Below is a small trained network, with its code and all its weights. Each question gives an input and a target symbol and asks what happens when units are switched off, that is, made to give their printed mean instead of their output.

import numpy as np


def w(rows, s, z=0):
    codes = np.array(rows[::2]) - 128.0
    scale = np.full(codes.shape[1], s)
    scale[-1] = z or s
    return codes * scale


def softmax(a):
    e = np.exp(a - a.max(-1, keepdims=True))
    return e / e.sum(-1, keepdims=True)


def log_softmax(a):
    a = a - a.max(-1, keepdims=True)
    return a - np.log(np.exp(a).sum(-1, keepdims=True))


def net(x, mask):
    ids = ['ΘΛΞΠΩβγδεζημστφψ'.index(c) for c in x.split()]
    T = len(ids)
    res = E[ids] + P[:T]
    u = 0
    for l in range(3):
        r = res
        for j in range(2):
            rows = slice(3 * j, 3 * j + 3)
            q, k, v = (r @ M[l][rows].T for M in (Q, K, V))
            z = softmax(np.where(np.tri(T) > 0, q @ k.T / 3**0.5, -1e9)) @ v
            o = O[l][rows]
            res = res + np.where(mask[u + j], z, o[:, -1]) @ o[:, :-1]
        u += 2
    return log_softmax(res[-1] @ U[:, :-1].T + U[:, -1])


Q, K, V, O = {}, {}, {}, {}
E = w([
[119,153,161,141],'Θ',
[141,155,84,140],'Λ',
[186,109,195,163],'Ξ',
[143,124,137,143],'Π',
[132,131,104,141],'Ω',
[201,150,104,86],'β',
[128,158,149,132],'γ',
[152,181,101,90],'δ',
[153,3,126,48],'ε',
[182,125,141,134],'ζ',
[113,40,161,140],'η',
[119,119,129,140],'μ',
[50,116,56,152],'σ',
[176,115,247,206],'τ',
[142,111,157,151],'φ',
[146,109,122,138],'ψ',
],0.021)
P = w([
[85,203,126,173],'0',
[219,146,55,189],'1',
[104,109,173,115],'2',
[249,109,64,188],'3',
[94,46,223,58],'4',
[252,65,51,208],'5',
],0.011)
Q[0] = w([
[197,129,117,254],'0.h1',
[142,206,166,223],'0.h1',
[65,189,104,112],'0.h1',
[60,212,91,144],'0.h2',
[121,134,134,224],'0.h2',
[97,129,209,227],'0.h2',
],0.0089)
K[0] = w([
[85,94,254,86],'0.h1',
[82,190,159,78],'0.h1',
[109,135,186,125],'0.h1',
[68,165,125,120],'0.h2',
[154,113,83,238],'0.h2',
[100,99,232,220],'0.h2',
],0.0091)
V[0] = w([
[71,117,180,155],'0.h1',
[90,148,74,205],'0.h1',
[181,2,139,118],'0.h1',
[166,134,153,151],'0.h2',
[59,158,166,63],'0.h2',
[167,102,155,159],'0.h2',
],0.0093)
O[0] = w([
[129,20,142,77,94],'0.h1',
[118,254,145,189,151],'0.h1',
[128,239,167,211,220],'0.h1',
[79,30,20,178,137],'0.h2',
[204,18,135,158,3],'0.h2',
[93,123,59,136,162],'0.h2',
],0.0057,0.0053)
Q[1] = w([
[150,155,120,120],'1.h1',
[151,176,132,238],'1.h1',
[155,119,75,224],'1.h1',
[141,89,152,254],'1.h2',
[184,124,150,151],'1.h2',
[102,128,191,73],'1.h2',
],0.0087)
K[1] = w([
[158,163,129,64],'1.h1',
[123,84,88,138],'1.h1',
[176,154,102,243],'1.h1',
[117,157,98,74],'1.h2',
[73,154,39,119],'1.h2',
[213,95,92,160],'1.h2',
],0.011)
V[1] = w([
[188,255,101,35],'1.h1',
[127,232,127,106],'1.h1',
[85,45,40,153],'1.h1',
[38,72,89,156],'1.h2',
[129,135,34,110],'1.h2',
[67,135,75,239],'1.h2',
],0.0084)
O[1] = w([
[98,92,209,180,180],'1.h1',
[117,198,81,152,190],'1.h1',
[183,123,223,210,172],'1.h1',
[76,115,89,110,163],'1.h2',
[133,253,131,137,198],'1.h2',
[199,143,227,185,254],'1.h2',
],0.0062,0.005)
Q[2] = w([
[16,104,64,93],'2.h1',
[183,215,32,228],'2.h1',
[1,53,239,122],'2.h1',
[4,200,190,71],'2.h2',
[149,170,153,210],'2.h2',
[219,139,200,114],'2.h2',
],0.0083)
K[2] = w([
[90,91,134,145],'2.h1',
[93,146,250,75],'2.h1',
[116,125,50,157],'2.h1',
[147,132,115,157],'2.h2',
[81,121,167,127],'2.h2',
[149,137,154,106],'2.h2',
],0.018)
V[2] = w([
[64,79,165,210],'2.h1',
[172,68,87,140],'2.h1',
[146,150,104,163],'2.h1',
[4,115,95,141],'2.h2',
[63,118,112,100],'2.h2',
[123,134,118,177],'2.h2',
],0.015)
O[2] = w([
[74,76,255,123,166],'2.h1',
[152,122,179,201,2],'2.h1',
[191,92,137,206,206],'2.h1',
[238,168,239,98,134],'2.h2',
[136,152,163,59,71],'2.h2',
[161,98,149,106,211],'2.h2',
],0.0087,0.005)
U = w([
[167,60,105,26,254],'Θ',
[172,140,120,159,116],'Λ',
[142,91,123,181,90],'Ξ',
[132,125,127,125,198],'Π',
[185,108,120,174,81],'Ω',
[190,135,82,165,61],'β',
[112,169,102,28,194],'γ',
[175,132,58,87,134],'δ',
[76,231,127,174,93],'ε',
[134,117,124,145,177],'ζ',
[45,207,207,93,133],'η',
[145,129,138,108,162],'μ',
[254,144,168,113,88],'σ',
[145,98,137,148,84],'τ',
[133,142,132,125,146],'φ',
[152,135,127,157,102],'ψ',
],0.0095,0.0067)

Each question gives the input, a string of symbols that net reads in full, and the target symbol t.
The units are the heads (3 rows each of Q, K, V and O). Each row of codes is followed by its name. A weight is (code - 128) times the scale printed after its matrix; where a second scale follows, it is the last column's (O and U).
mask holds one flag per head, layer by layer. A switched-off head (its flag False) gives its mean, the last column of its rows in O, instead of its output. The means were averaged over made-up inputs and are rounded, as every weight is.
A unit's drop is (log p(t) with every unit on - log p(t) with that unit switched off) / (log p(t) with every unit on - log p(t) with every unit switched off).
The circuit of an input: a set's keep is (log p(t) with only the set's units on - log p(t) with every unit switched off) / (log p(t) with every unit on - log p(t) with every unit switched off). Starting from all 6 units, units are removed one at a time, each time the one whose removal leaves the highest keep (on an exact tie, the one counted first), for as long as the keep stays at least 0.8.
circuit, biggest first: the units of the circuit, biggest drop first
most important unit: the unit with the biggest drop
heads that matter: for each layer, one digit per head in row order, 1 if its drop is at least 0.15 and else 0, layers parted by /
drop when u is switched off: that unit's drop, to one decimal
input Θ Π Λ μ σ μ, target σ: circuit, biggest first	[2.h2]
input τ Ξ β Π Θ σ, target Θ: circuit, biggest first	[0.h1, 2.h1]
input ε ε σ Ξ δ σ, target δ: heads that matter	01 / 10 / 10
input σ Π ζ Λ ε δ, target ε: circuit, biggest first	[2.h2, 2.h1, 1.h1]
input δ σ ε Λ β, target δ: circuit, biggest first	[2.h1, 1.h2]
input φ σ σ ε Θ Λ, target Θ: circuit, biggest first	[0.h1, 2.h1]
input σ ψ δ σ, target δ: heads that matter	10 / 00 / 10
input Λ σ σ σ τ, target Ξ: circuit, biggest first	[2.h2, 2.h1]
input σ γ μ σ ε Ω, target ε: circuit, biggest first	[2.h2, 2.h1, 1.h1]
input δ Ω σ, target η: heads that matter	10 / 00 / 11
input Λ γ σ ε, target σ: circuit, biggest first	[0.h1, 2.h2]
input σ β σ ψ, target σ: heads that matter	00 / 00 / 01
input Π δ ε σ, target ε: heads that matter	11 / 10 / 10
input ε σ σ Λ δ Λ, target δ: most important unit	2.h1
input σ μ ε σ, target ε: circuit, biggest first	[2.h1, 0.h1]
input β σ σ σ σ Λ, target σ: drop when 0.h1 is switched off	0.1
input σ Π σ δ, target σ: drop when 2.h2 is switched off	1.6
input ε ε σ σ ε μ, target ε: drop when 2.h1 is switched off	0.3
